Here is a tiny trained network, its code and every weight. The questions are about switching its units off for an input and a target symbol, where a switched-off unit gives its printed mean instead of its output.

import numpy as np


def w(rows, s, z=0):
    codes = np.array(rows[::2]) - 128.0
    scale = np.full(codes.shape[1], s)
    scale[-1] = z or s
    return codes * scale


def f(y):
    return y / 2 * (1 + np.tanh(0.7978845608 * (y + 0.044715 * y**3)))


def softmax(a):
    e = np.exp(a - a.max(-1, keepdims=True))
    return e / e.sum(-1, keepdims=True)


def log_softmax(a):
    a = a - a.max(-1, keepdims=True)
    return a - np.log(np.exp(a).sum(-1, keepdims=True))


def net(x, mask):
    ids = ['αβγδζηθλμξπστφψω'.index(c) for c in x.split()]
    T = len(ids)
    res = E[ids] + P[:T]
    r = res
    for j in range(2):
        rows = slice(2 * j, 2 * j + 2)
        q, k, v = (r @ M[0][rows].T for M in (Q, K, V))
        z = softmax(np.where(np.tri(T) > 0, q @ k.T / 2**0.5, -1e9)) @ v
        o = O[0][rows]
        res = res + np.where(mask[j], z, o[:, -1]) @ o[:, :-1]
    y = f(res @ A[0][:, :-1].T + A[0][:, -1])
    res = res + np.where(mask[2:10], y, B[0][:, -1]) @ B[0][:, :-1]
    return log_softmax(res[-1] @ U[:, :-1].T + U[:, -1])


Q, K, V, O, A, B = {}, {}, {}, {}, {}, {}
E = w([
[9,162,115,96],'α',
[70,98,127,125],'β',
[82,127,145,165],'γ',
[105,102,146,158],'δ',
[172,47,115,93],'ζ',
[82,100,91,41],'η',
[48,172,143,152],'θ',
[67,85,107,94],'λ',
[110,87,132,119],'μ',
[62,145,134,128],'ξ',
[22,144,132,131],'π',
[121,46,114,106],'σ',
[108,76,99,63],'τ',
[55,85,89,59],'φ',
[112,54,105,84],'ψ',
[80,109,113,92],'ω',
],0.013)
P = w([
[138,176,214,121],'0',
[112,176,30,168],'1',
[81,243,61,66],'2',
[97,106,144,130],'3',
[133,132,41,188],'4',
[102,247,63,44],'5',
[85,58,147,118],'6',
[127,100,49,198],'7',
[101,253,59,24],'8',
[68,17,156,113],'9',
[93,90,63,246],'10',
],0.015)
Q[0] = w([
[109,143,33,124],'head 1',
[141,175,213,55],'head 1',
[125,147,154,60],'head 2',
[93,104,5,177],'head 2',
],0.016)
K[0] = w([
[108,94,235,119],'head 1',
[204,215,143,98],'head 1',
[175,155,42,92],'head 2',
[60,9,170,93],'head 2',
],0.015)
V[0] = w([
[33,64,124,22],'head 1',
[196,2,159,243],'head 1',
[53,215,112,152],'head 2',
[123,202,197,230],'head 2',
],0.0096)
O[0] = w([
[100,98,133,8,254],'head 1',
[217,210,103,93,126],'head 1',
[96,184,157,103,128],'head 2',
[142,142,130,48,32],'head 2',
],0.017,0.0092)
A[0] = w([
[206,158,178,90,251],'neuron 1',
[179,203,4,93,213],'neuron 2',
[175,186,55,138,90],'neuron 3',
[119,90,23,173,4],'neuron 4',
[64,56,208,166,112],'neuron 5',
[133,90,71,117,29],'neuron 6',
[135,126,70,148,147],'neuron 7',
[153,185,43,148,48],'neuron 8',
],0.013,0.0045)
B[0] = w([
[104,141,216,117,138],'neuron 1',
[185,117,69,123,217],'neuron 2',
[182,82,255,135,152],'neuron 3',
[49,163,156,238,170],'neuron 4',
[186,122,149,152,250],'neuron 5',
[125,127,174,161,182],'neuron 6',
[111,197,72,155,149],'neuron 7',
[175,123,238,169,152],'neuron 8',
],0.014,0.015)
U = w([
[127,68,177,141,111],'α',
[82,121,74,91,178],'β',
[105,157,171,187,177],'γ',
[198,167,110,183,112],'δ',
[227,138,161,101,66],'ζ',
[153,85,225,83,141],'η',
[124,181,187,224,10],'θ',
[75,89,92,84,130],'λ',
[152,159,51,130,195],'μ',
[48,148,147,191,53],'ξ',
[106,91,138,152,173],'π',
[212,144,78,41,176],'σ',
[60,86,95,104,140],'τ',
[97,76,134,29,77],'φ',
[122,117,4,57,134],'ψ',
[75,125,50,167,129],'ω',
],0.013)

Each question gives the input, a string of symbols that net reads in full, and the target symbol t.
The units are the heads (2 rows each of Q, K, V and O) and the neurons (one row each of A and B). Each row of codes is followed by its name. A weight is (code - 128) times the scale printed after its matrix; where a second scale follows, it is the last column's (O, A, B and U).
mask holds one flag per unit, heads first, then neurons. A switched-off unit (its flag False) gives its mean, the last column of its rows in O or B, instead of its output. The means were averaged over made-up inputs and are rounded, as every weight is.
A unit's drop is (log p(t) with every unit on - log p(t) with that unit switched off) / (log p(t) with every unit on - log p(t) with every unit switched off).
The circuit of an input: a set's keep is (log p(t) with only the set's units on - log p(t) with every unit switched off) / (log p(t) with every unit on - log p(t) with every unit switched off). Starting from all 10 units, units are removed one at a time, each time the one whose removal leaves the highest keep (on an exact tie, the one counted first), for as long as the keep stays at least 0.8.
circuit, biggest first: the units of the circuit, biggest drop first
most important unit: the unit with the biggest drop
top k neurons: the k neurons with the biggest drops, biggest first
which heads matter: for each layer, one digit per head in row order, 1 if its drop is at least 0.15 and else 0, layers parted by /
input γ ψ γ γ θ σ γ τ μ, target γ: which heads matter => 11
input ψ ψ ψ φ σ γ ζ ω λ α ψ, target η: circuit, biggest first => (head 1; neuron 5)
input ζ σ θ ω σ β ψ γ σ, target ζ: circuit, biggest first => (head 1; neuron 3)
input α β ψ σ λ ψ π σ σ, target α: circuit, biggest first => (head 1; neuron 5)
input δ α τ ψ ψ β, target δ: circuit, biggest first => (head 1)
input γ δ ψ δ η ψ δ π ξ, target γ: circuit, biggest first => (head 1; neuron 5)
input σ δ β ψ δ ξ ω ξ δ α λ, target η: circuit, biggest first => (head 1; neuron 5)
input σ γ σ ζ ζ β τ ζ λ δ ξ, target ζ: which heads matter => 10
input δ ψ η γ π σ ψ ψ β μ ψ, target μ: top 3 neurons => (neuron 2; neuron 4; neuron 5)
input γ ω ψ μ π, target μ: circuit, biggest first => (head 1; neuron 2; neuron 7)
input σ ψ π σ ψ ξ η γ τ γ η, target σ: which heads matter => 10
input σ ψ δ η ζ β ζ θ λ τ β, target ξ: which heads matter => 11
input σ ψ τ, target σ: which heads matter => 10
input β σ β ζ σ ψ σ σ β ζ γ, target θ: most important unit => head 2
input δ ζ ζ σ τ ψ, target θ: which heads matter => 11
input ψ ξ ξ ζ β π, target ψ: which heads matter => 00
input σ σ η τ τ δ, target σ: which heads matter => 10
input ζ ψ ψ δ φ τ ψ σ γ, target ζ: circuit, biggest first => (head 1; neuron 3; neuron 2)
input φ τ ψ ξ γ γ β ζ, target ψ: which heads matter => 10
input ψ δ ζ γ σ δ σ ψ γ, target ψ: which heads matter => 00
